Below is a small trained network, with its code and all its weights. Each question gives an input and a class and asks what happens when units are switched off, that is, made to give their printed mean instead of their output.

import numpy as np


def w(rows, s, z=0):
    codes = np.array(rows[::2]) - 128.0
    scale = np.full(codes.shape[1], s)
    scale[-1] = z or s
    return codes * scale


def f(y):
    return np.maximum(y, 0)


def log_softmax(a):
    a = a - a.max(-1, keepdims=True)
    return a - np.log(np.exp(a).sum(-1, keepdims=True))


def net(x, mask):
    res = np.array(x, float).reshape(1, 7) / 4 @ E
    y = f(res @ A[0][:, :-1].T + A[0][:, -1])
    res = res + np.where(mask, y, B[0][:, -1]) @ B[0][:, :-1]
    return log_softmax(res[-1] @ U[:, :-1].T + U[:, -1])


A, B = {}, {}
E = w([
[172,7,73],'x0',
[128,126,127],'x1',
[126,128,127],'x2',
[122,197,37],'x3',
[16,93,121],'x4',
[126,129,129],'x5',
[128,130,128],'x6',
],0.011)
A[0] = w([
[147,200,212,174],'neuron 0',
[203,117,109,99],'neuron 1',
[138,194,38,188],'neuron 2',
[142,83,96,205],'neuron 3',
[136,186,85,146],'neuron 4',
[125,86,30,64],'neuron 5',
[138,112,202,227],'neuron 6',
[202,148,153,196],'neuron 7',
[143,179,229,255],'neuron 8',
[9,101,171,242],'neuron 9',
[148,55,176,184],'neuron 10',
[78,83,96,121],'neuron 11',
[194,14,114,148],'neuron 12',
[150,130,100,65],'neuron 13',
],0.014,0.0052)
B[0] = w([
[130,114,55,206],'neuron 0',
[206,131,221,176],'neuron 1',
[202,208,191,202],'neuron 2',
[223,22,111,188],'neuron 3',
[90,201,151,176],'neuron 4',
[149,58,16,176],'neuron 5',
[73,36,68,199],'neuron 6',
[191,100,31,192],'neuron 7',
[66,137,1,219],'neuron 8',
[13,139,180,231],'neuron 9',
[131,8,197,213],'neuron 10',
[105,104,69,172],'neuron 11',
[167,103,201,247],'neuron 12',
[176,106,126,139],'neuron 13',
],0.007,0.015)
U = w([
[97,85,3,216],'0',
[145,231,98,118],'1',
[167,91,185,43],'2',
[203,144,159,253],'3',
[18,126,128,132],'4',
[42,240,196,146],'5',
[79,67,178,29],'6',
],0.014,0.0044)

Each question gives the input, the list of numbers given to net, and the class t.
The units are the neurons (one row each of A and B). Each row of codes is followed by its name. A weight is (code - 128) times the scale printed after its matrix; where a second scale follows, it is the last column's (A, B and U).
mask holds one flag per neuron, in row order. A switched-off neuron (its flag False) gives its mean, the last column of its row in B, instead of its output. The means were averaged over made-up inputs and are rounded, as every weight is.
A unit's drop is (log p(t) with every unit on - log p(t) with that unit switched off) / (log p(t) with every unit on - log p(t) with every unit switched off).
The circuit of an input: a set's keep is (log p(t) with only the set's units on - log p(t) with every unit switched off) / (log p(t) with every unit on - log p(t) with every unit switched off). Starting from the 12 units with the biggest drops (on a tie, the unit counted first), units are removed one at a time, each time the one whose removal leaves the highest keep (on an exact tie, the one counted first), for as long as the keep stays at least 0.8.
circuit, biggest first: the units of the circuit, biggest drop first
unit that matters most: the unit with the biggest drop
k most important neurons: the k neurons with the biggest drops, biggest first
drop when u is switched off: that unit's drop, to one decimal
input [-7,0,6,-2,0,-7,-2], class 0: circuit, biggest first	neuron 8
input [-1,7,7,-8,1,-8,-5], class 4: circuit, biggest first	neuron 8; neuron 9
input [-5,-3,8,0,-6,5,3], class 0: 3 most important neurons	neuron 8; neuron 0; neuron 7
input [1,-8,8,5,-5,-4,-2], class 3: 3 most important neurons	neuron 8; neuron 1; neuron 9
input [5,0,-1,5,0,-5,-1], class 3: circuit, biggest first	neuron 8; neuron 2
input [-2,7,4,1,0,4,8], class 1: 2 most important neurons	neuron 10; neuron 9
input [6,-1,0,0,6,7,-5], class 6: 3 most important neurons	neuron 8; neuron 12; neuron 7
input [-6,-5,8,2,-8,6,7], class 1: 2 most important neurons	neuron 2; neuron 4
input [2,-8,-1,-2,3,-7,3], class 6: circuit, biggest first	neuron 8; neuron 7
input [3,4,-5,6,0,-8,2], class 3: 2 most important neurons	neuron 2; neuron 8
input [-4,7,-3,0,-4,6,0], class 0: 2 most important neurons	neuron 8; neuron 0
input [8,-7,6,1,-6,-2,0], class 3: 3 most important neurons	neuron 9; neuron 6; neuron 7
input [-1,0,-6,4,0,5,-6], class 1: 3 most important neurons	neuron 9; neuron 10; neuron 12
input [8,5,-7,-3,7,0,-3], class 6: unit that matters most	neuron 12
input [7,2,3,1,-2,-6,-6], class 3: 2 most important neurons	neuron 9; neuron 6
input [7,-1,1,-2,4,7,-5], class 6: 3 most important neurons	neuron 12; neuron 8; neuron 10
input [8,-5,-2,-1,3,-8,-1], class 6: drop when neuron 4 is switched off	0.0
input [-1,-6,7,-6,-5,-3,-3], class 0: drop when neuron 8 is switched off	0.1
input [-2,7,-6,-6,3,3,1], class 4: drop when neuron 9 is switched off	0.2
input [-6,-2,-8,-7,5,-4,3], class 4: unit that matters most	neuron 9
